Here is a tiny trained network, its code and every weight. The questions are about switching its units off for an input and a target symbol, where a switched-off unit gives its printed mean instead of its output.

import numpy as np


def w(rows, s, z=0):
    codes = np.array(rows[::2]) - 128.0
    scale = np.full(codes.shape[1], s)
    scale[-1] = z or s
    return codes * scale


def norm(h):
    return h / np.sqrt((h * h).mean(-1, keepdims=True) + 1e-5)


def f(y):
    return y / 2 * (1 + np.tanh(0.7978845608 * (y + 0.044715 * y**3)))


def softmax(a):
    e = np.exp(a - a.max(-1, keepdims=True))
    return e / e.sum(-1, keepdims=True)


def log_softmax(a):
    a = a - a.max(-1, keepdims=True)
    return a - np.log(np.exp(a).sum(-1, keepdims=True))


def net(x, mask):
    ids = ['αβεζηθμξπσψω'.index(c) for c in x.split()]
    T = len(ids)
    res = E[ids] + P[:T]
    u = 0
    for l in range(2):
        q, k, v = (norm(res) @ M[l].T for M in (Q, K, V))
        z = softmax(np.where(np.tri(T) > 0, q @ k.T / 4**0.5, -1e9)) @ v
        res = res + np.where(mask[u], z, O[l][:, -1]) @ O[l][:, :-1]
        u += 1
        y = f(norm(res) @ A[l][:, :-1].T + A[l][:, -1])
        res = res + np.where(mask[u : u + 12], y, B[l][:, -1]) @ B[l][:, :-1]
        u += 12
    return log_softmax(norm(res)[-1] @ U[:, :-1].T + U[:, -1])


Q, K, V, O, A, B = {}, {}, {}, {}, {}, {}
E = w([
[143,121,66,126,190,176,71,175,187,226],'α',
[196,176,92,125,188,148,123,207,148,92],'β',
[179,93,179,130,167,51,141,92,157,119],'ε',
[195,92,58,180,178,149,157,173,126,66],'ζ',
[109,129,64,73,120,138,182,163,120,89],'η',
[111,52,100,149,87,88,184,139,150,141],'θ',
[94,178,117,196,198,130,98,105,37,190],'μ',
[132,166,122,46,119,147,112,46,138,141],'ξ',
[66,126,73,122,78,135,78,159,126,163],'π',
[79,168,70,168,160,140,81,71,97,88],'σ',
[85,133,177,117,251,126,63,99,74,190],'ψ',
[105,94,198,170,174,124,126,148,84,121],'ω',
],0.014)
P = w([
[100,119,138,101,125,2,154,149,133,91],'0',
[106,110,104,152,122,94,140,159,203,170],'1',
[124,142,88,155,90,2,99,168,160,125],'2',
[94,137,138,113,156,127,153,136,96,95],'3',
[125,119,106,152,77,133,112,123,183,147],'4',
[134,147,98,154,82,55,91,158,133,139],'5',
[97,171,144,123,161,161,126,100,102,93],'6',
],0.011)
Q[0] = w([
[95,188,92,142,250,192,129,146,96,108],'0.h0',
[180,154,135,148,125,2,53,168,109,109],'0.h0',
[157,113,165,75,134,221,182,149,112,73],'0.h0',
[180,109,188,103,120,161,130,42,146,130],'0.h0',
],0.0095)
K[0] = w([
[184,217,91,80,115,206,19,253,125,143],'0.h0',
[95,92,248,137,130,194,77,90,101,27],'0.h0',
[146,153,64,112,204,85,178,196,146,122],'0.h0',
[194,142,138,120,185,4,148,82,186,157],'0.h0',
],0.0065)
V[0] = w([
[217,69,179,176,123,148,224,152,29,187],'0.h0',
[55,34,144,155,65,144,111,104,104,144],'0.h0',
[177,149,4,150,145,136,188,14,71,180],'0.h0',
[127,203,172,167,115,156,182,77,122,46],'0.h0',
],0.0041)
O[0] = w([
[150,108,210,188,99,93,116,114,151,113,78],'0.h0',
[18,42,161,131,102,157,118,88,182,121,111],'0.h0',
[163,54,126,167,128,96,145,113,91,181,138],'0.h0',
[41,255,110,181,189,69,146,72,181,136,3],'0.h0',
],0.0068,0.0027)
A[0] = w([
[61,92,109,123,73,154,131,164,135,168,21],'0.n0',
[185,114,90,64,76,123,160,94,228,165,102],'0.n1',
[109,124,232,107,149,76,214,53,86,139,4],'0.n2',
[215,99,113,165,54,169,168,205,169,189,75],'0.n3',
[98,89,169,168,95,115,93,170,113,105,125],'0.n4',
[76,105,69,122,116,42,95,134,121,90,121],'0.n5',
[160,173,113,192,113,191,224,129,164,167,97],'0.n6',
[169,136,118,125,151,220,67,85,119,89,199],'0.n7',
[79,204,166,69,192,67,112,131,69,160,157],'0.n8',
[89,130,107,79,204,120,150,162,148,158,180],'0.n9',
[71,253,139,99,115,83,122,142,99,104,120],'0.n10',
[67,149,114,72,162,134,169,150,125,51,37],'0.n11',
],0.0066,0.0012)
B[0] = w([
[212,216,101,164,59,140,125,52,117,58,137],'0.n0',
[3,180,135,104,123,117,121,162,54,67,145],'0.n1',
[165,156,72,104,148,103,211,21,73,138,162],'0.n2',
[84,180,163,147,93,203,163,133,87,166,161],'0.n3',
[87,170,84,141,197,179,139,142,155,114,174],'0.n4',
[191,116,110,137,145,204,136,127,134,156,189],'0.n5',
[99,99,202,61,124,169,174,29,140,107,126],'0.n6',
[130,77,121,132,193,127,201,209,50,156,149],'0.n7',
[114,124,94,77,36,188,161,116,194,50,254],'0.n8',
[118,160,85,143,75,93,126,87,102,70,180],'0.n9',
[114,65,132,116,175,192,186,174,145,92,178],'0.n10',
[76,109,233,180,133,185,125,96,79,182,141],'0.n11',
],0.0052,0.006)
Q[1] = w([
[53,119,130,163,221,150,115,109,139,141],'1.h0',
[119,114,158,135,122,200,176,116,111,165],'1.h0',
[115,107,144,145,156,159,186,55,33,90],'1.h0',
[113,145,255,97,214,130,199,117,163,82],'1.h0',
],0.0079)
K[1] = w([
[113,177,216,179,117,129,101,81,153,170],'1.h0',
[150,206,52,254,15,102,151,179,147,193],'1.h0',
[180,143,141,170,37,51,143,27,183,58],'1.h0',
[123,153,140,165,103,52,166,152,197,114],'1.h0',
],0.006)
V[1] = w([
[146,152,99,30,162,37,146,109,254,189],'1.h0',
[65,36,82,113,205,162,85,103,100,104],'1.h0',
[175,64,223,70,110,56,121,56,95,110],'1.h0',
[144,176,172,123,230,128,95,108,83,118],'1.h0',
],0.0037)
O[1] = w([
[136,157,150,141,212,213,101,143,49,139,74],'1.h0',
[115,63,116,75,167,130,132,253,99,192,216],'1.h0',
[116,124,152,100,177,184,167,94,87,107,4],'1.h0',
[115,156,92,49,209,24,110,216,49,69,126],'1.h0',
],0.0062,0.0039)
A[1] = w([
[157,182,77,116,43,132,92,216,117,165,220],'1.n0',
[176,134,50,60,206,102,47,115,83,177,140],'1.n1',
[152,134,178,202,2,74,61,119,114,218,85],'1.n2',
[109,213,181,70,187,91,250,166,111,105,17],'1.n3',
[87,88,157,130,186,60,196,80,154,131,107],'1.n4',
[239,144,104,236,156,116,120,191,172,159,163],'1.n5',
[156,77,112,125,150,103,53,172,78,162,105],'1.n6',
[47,93,132,181,89,109,54,195,193,69,133],'1.n7',
[156,40,34,145,135,164,190,23,178,76,243],'1.n8',
[109,106,117,62,133,207,56,172,92,132,116],'1.n9',
[217,153,184,178,178,92,70,137,75,230,198],'1.n10',
[27,114,87,139,128,149,163,159,29,31,253],'1.n11',
],0.0058,0.0016)
B[1] = w([
[130,76,205,162,186,142,103,46,42,88,231],'1.n0',
[128,108,112,92,53,139,159,196,67,102,205],'1.n1',
[223,137,74,95,188,82,189,60,190,65,179],'1.n2',
[117,99,34,254,98,197,105,89,98,111,159],'1.n3',
[51,103,170,155,108,125,48,170,131,109,146],'1.n4',
[53,164,141,76,93,86,125,16,163,152,209],'1.n5',
[156,101,152,137,52,165,152,170,119,130,193],'1.n6',
[138,200,130,119,201,129,121,219,203,137,206],'1.n7',
[126,184,198,127,143,125,142,140,57,231,164],'1.n8',
[170,131,197,164,165,123,125,128,161,117,181],'1.n9',
[172,49,225,101,158,52,138,96,160,101,178],'1.n10',
[171,121,141,101,118,82,91,111,217,147,254],'1.n11',
],0.0066,0.0068)
U = w([
[162,102,148,136,110,213,50,109,177,199,46],'α',
[115,186,154,149,206,163,159,119,52,89,187],'β',
[38,48,135,195,105,143,86,139,136,89,6],'ε',
[120,198,220,145,110,158,188,140,115,207,181],'ζ',
[123,169,117,94,31,166,156,133,138,105,189],'η',
[144,102,71,135,60,174,219,174,196,131,99],'θ',
[201,116,137,109,167,44,176,98,155,121,55],'μ',
[77,116,98,23,114,132,72,120,107,98,37],'ξ',
[220,155,12,174,98,185,139,165,144,61,162],'π',
[109,138,13,141,81,101,107,188,91,197,92],'σ',
[197,90,169,110,97,146,142,254,84,125,193],'ψ',
[128,209,136,106,199,110,111,224,186,146,184],'ω',
],0.0066,0.0019)

Each question gives the input, a string of symbols that net reads in full, and the target symbol t.
The units are the heads (4 rows each of Q, K, V and O) and the neurons (one row each of A and B). Each row of codes is followed by its name. A weight is (code - 128) times the scale printed after its matrix; where a second scale follows, it is the last column's (O, A, B and U).
mask holds one flag per unit, layer by layer, with each layer's heads first. A switched-off unit (its flag False) gives its mean, the last column of its rows in O or B, instead of its output. The means were averaged over made-up inputs and are rounded, as every weight is.
A unit's drop is (log p(t) with every unit on - log p(t) with that unit switched off) / (log p(t) with every unit on - log p(t) with every unit switched off).
The circuit of an input: a set's keep is (log p(t) with only the set's units on - log p(t) with every unit switched off) / (log p(t) with every unit on - log p(t) with every unit switched off). Starting from the 12 units with the biggest drops (on a tie, the unit counted first), units are removed one at a time, each time the one whose removal leaves the highest keep (on an exact tie, the one counted first), for as long as the keep stays at least 0.8.
circuit, biggest first: the units of the circuit, biggest drop first
unit that matters most: the unit with the biggest drop
k most important neurons: the k neurons with the biggest drops, biggest first
drop when u is switched off: that unit's drop, to one decimal
input μ μ σ, target σ: circuit, biggest first : (0.n5, 0.h0, 1.n8, 1.n2)
input ω ω σ μ ξ, target ξ: circuit, biggest first : (0.n1)
input ξ ω ω π ω μ, target ω: circuit, biggest first : (0.h0, 1.n7, 0.n10)
input ψ α π μ ξ μ μ, target α: circuit, biggest first : (1.n11, 0.n8, 0.h0)
input α ω α μ μ η, target μ: 3 most important neurons : (1.n0, 0.n8, 1.n1)
input α ε ω η μ π, target π: circuit, biggest first : (1.n2, 0.n0)
input μ α σ μ π, target π: circuit, biggest first : (0.n0, 1.n2, 0.n8)
input μ α α μ ξ ω ω, target ψ: circuit, biggest first : (0.h0, 1.n0)
input ε μ ψ ζ, target β: circuit, biggest first : (1.h0, 1.n8)
input ψ μ μ θ ζ μ μ, target ζ: circuit, biggest first : (1.h0, 0.h0, 0.n0, 1.n0)
input θ μ μ, target μ: circuit, biggest first : (1.n2, 1.n10)
input μ η μ ζ, target μ: 3 most important neurons : (1.n5, 0.n8, 1.n1)
input μ ξ ζ ζ π μ, target π: 2 most important neurons : (1.n2, 0.n0)
input μ μ ω μ μ σ, target σ: unit that matters most : 0.n5
input η μ ζ ω, target ε: 4 most important neurons : (0.n2, 1.n4, 1.n3, 0.n5)
input ω α ω μ ε, target ε: 4 most important neurons : (0.n1, 0.n8, 0.n2, 1.n4)
input ω μ μ η ω ω ψ, target ξ: 2 most important neurons : (0.n8, 0.n2)
input ε μ α θ ω, target ω: 2 most important neurons : (1.n7, 0.n4)
input μ μ α, target μ: 3 most important neurons : (1.n2, 1.n0, 0.n8)
input μ α π μ μ θ, target μ: unit that matters most : 1.n2
input μ μ α μ β, target β: 2 most important neurons : (1.n0, 0.n3)
input μ ω μ ψ μ β ψ, target π: 2 most important neurons : (0.n8, 1.n3)
input α μ μ ω ε, target ε: 2 most important neurons : (0.n1, 0.n8)
input ψ μ σ μ π σ, target ψ: drop when 1.n0 is switched off : 0.1
input μ μ α μ μ ω ε, target β: drop when 1.n8 is switched off : 0.2
input ω α ψ σ μ σ σ, target ψ: drop when 0.h0 is switched off : 0.4
input σ σ α ζ, target ψ: most important neuron : (1.n2)
input μ α α μ, target ψ: drop when 0.h0 is switched off : 1.2
